Here is a tiny trained network, its code and every weight. The questions are about switching its units off for an input and a class, where a switched-off unit gives its printed mean instead of its output.

import numpy as np


def w(rows, s, z=0):
    codes = np.array(rows[::2]) - 128.0
    scale = np.full(codes.shape[1], s)
    scale[-1] = z or s
    return codes * scale


def f(y):
    return y / 2 * (1 + np.tanh(0.7978845608 * (y + 0.044715 * y**3)))


def log_softmax(a):
    a = a - a.max(-1, keepdims=True)
    return a - np.log(np.exp(a).sum(-1, keepdims=True))


def net(x, mask):
    res = np.array(x, float).reshape(1, 6) / 4 @ E
    y = f(res @ A[0][:, :-1].T + A[0][:, -1])
    res = res + np.where(mask, y, B[0][:, -1]) @ B[0][:, :-1]
    return log_softmax(res[-1] @ U[:, :-1].T + U[:, -1])


A, B = {}, {}
E = w([
[131,230,94],'x0',
[26,74,1],'x1',
[106,252,195],'x2',
[228,101,94],'x3',
[126,32,124],'x4',
[84,118,210],'x5',
],0.0086)
A[0] = w([
[32,129,224,135],'neuron 0',
[194,53,20,123],'neuron 1',
[215,141,147,200],'neuron 2',
[135,240,104,100],'neuron 3',
[114,101,247,254],'neuron 4',
[26,114,130,154],'neuron 5',
[97,132,131,87],'neuron 6',
],0.011,0.0065)
B[0] = w([
[96,252,170,205],'neuron 0',
[104,9,138,235],'neuron 1',
[194,154,211,207],'neuron 2',
[209,180,19,210],'neuron 3',
[130,198,184,249],'neuron 4',
[2,222,48,182],'neuron 5',
[99,157,129,126],'neuron 6',
],0.007,0.011)
U = w([
[133,183,207,244],'0',
[76,5,92,220],'1',
[189,106,177,53],'2',
[34,135,57,113],'3',
[81,80,209,4],'4',
[33,219,160,62],'5',
[213,184,35,168],'6',
[221,106,218,120],'7',
],0.011,0.0041)

Each question gives the input, the list of numbers given to net, and the class t.
The units are the neurons (one row each of A and B). Each row of codes is followed by its name. A weight is (code - 128) times the scale printed after its matrix; where a second scale follows, it is the last column's (A, B and U).
mask holds one flag per neuron, in row order. A switched-off neuron (its flag False) gives its mean, the last column of its row in B, instead of its output. The means were averaged over made-up inputs and are rounded, as every weight is.
A unit's drop is (log p(t) with every unit on - log p(t) with that unit switched off) / (log p(t) with every unit on - log p(t) with every unit switched off).
The circuit of an input: a set's keep is (log p(t) with only the set's units on - log p(t) with every unit switched off) / (log p(t) with every unit on - log p(t) with every unit switched off). Starting from all 7 units, units are removed one at a time, each time the one whose removal leaves the highest keep (on an exact tie, the one counted first), for as long as the keep stays at least 0.8.
circuit, biggest first: the units of the circuit, biggest drop first
top k neurons: the k neurons with the biggest drops, biggest first
drop when u is switched off: that unit's drop, to one decimal
input [5,-3,1,8,7,-2], class 7: circuit, biggest first => (neuron 2; neuron 5)
input [4,-3,-2,8,8,-4], class 1: circuit, biggest first => (neuron 1)
input [8,-1,-2,5,8,-2], class 1: top 2 neurons => (neuron 1; neuron 4)
input [-4,4,-1,-2,8,5], class 5: circuit, biggest first => (neuron 5; neuron 0)
input [4,2,-7,-7,8,5], class 3: top 2 neurons => (neuron 5; neuron 2)
input [-8,-3,3,-5,-1,0], class 5: circuit, biggest first => (neuron 0; neuron 2)
input [-2,-4,-8,-6,7,4], class 0: top 2 neurons => (neuron 4; neuron 0)
input [-8,-7,0,0,7,2], class 0: top 4 neurons => (neuron 4; neuron 1; neuron 0; neuron 3)
input [-8,-6,-1,-3,-1,6], class 5: top 3 neurons => (neuron 0; neuron 1; neuron 3)
input [-8,4,5,-1,2,-6], class 1: circuit, biggest first => (neuron 0; neuron 4)
input [-1,-2,1,3,1,-5], class 7: top 3 neurons => (neuron 5; neuron 2; neuron 3)
input [-2,7,-7,-4,3,6], class 3: top 2 neurons => (neuron 5; neuron 0)
input [4,-4,-6,7,2,-7], class 1: top 3 neurons => (neuron 1; neuron 4; neuron 0)
input [-7,-2,-2,5,0,-4], class 1: circuit, biggest first => (neuron 1)
input [8,-5,-1,0,-2,0], class 6: drop when neuron 3 is switched off => 0.8
input [-4,2,4,7,-6,1], class 7: drop when neuron 0 is switched off => 0.3
input [-1,-3,-4,-4,-1,7], class 5: drop when neuron 2 is switched off => 0.1
input [2,5,-6,6,-3,6], class 1: drop when neuron 0 is switched off => 0.0
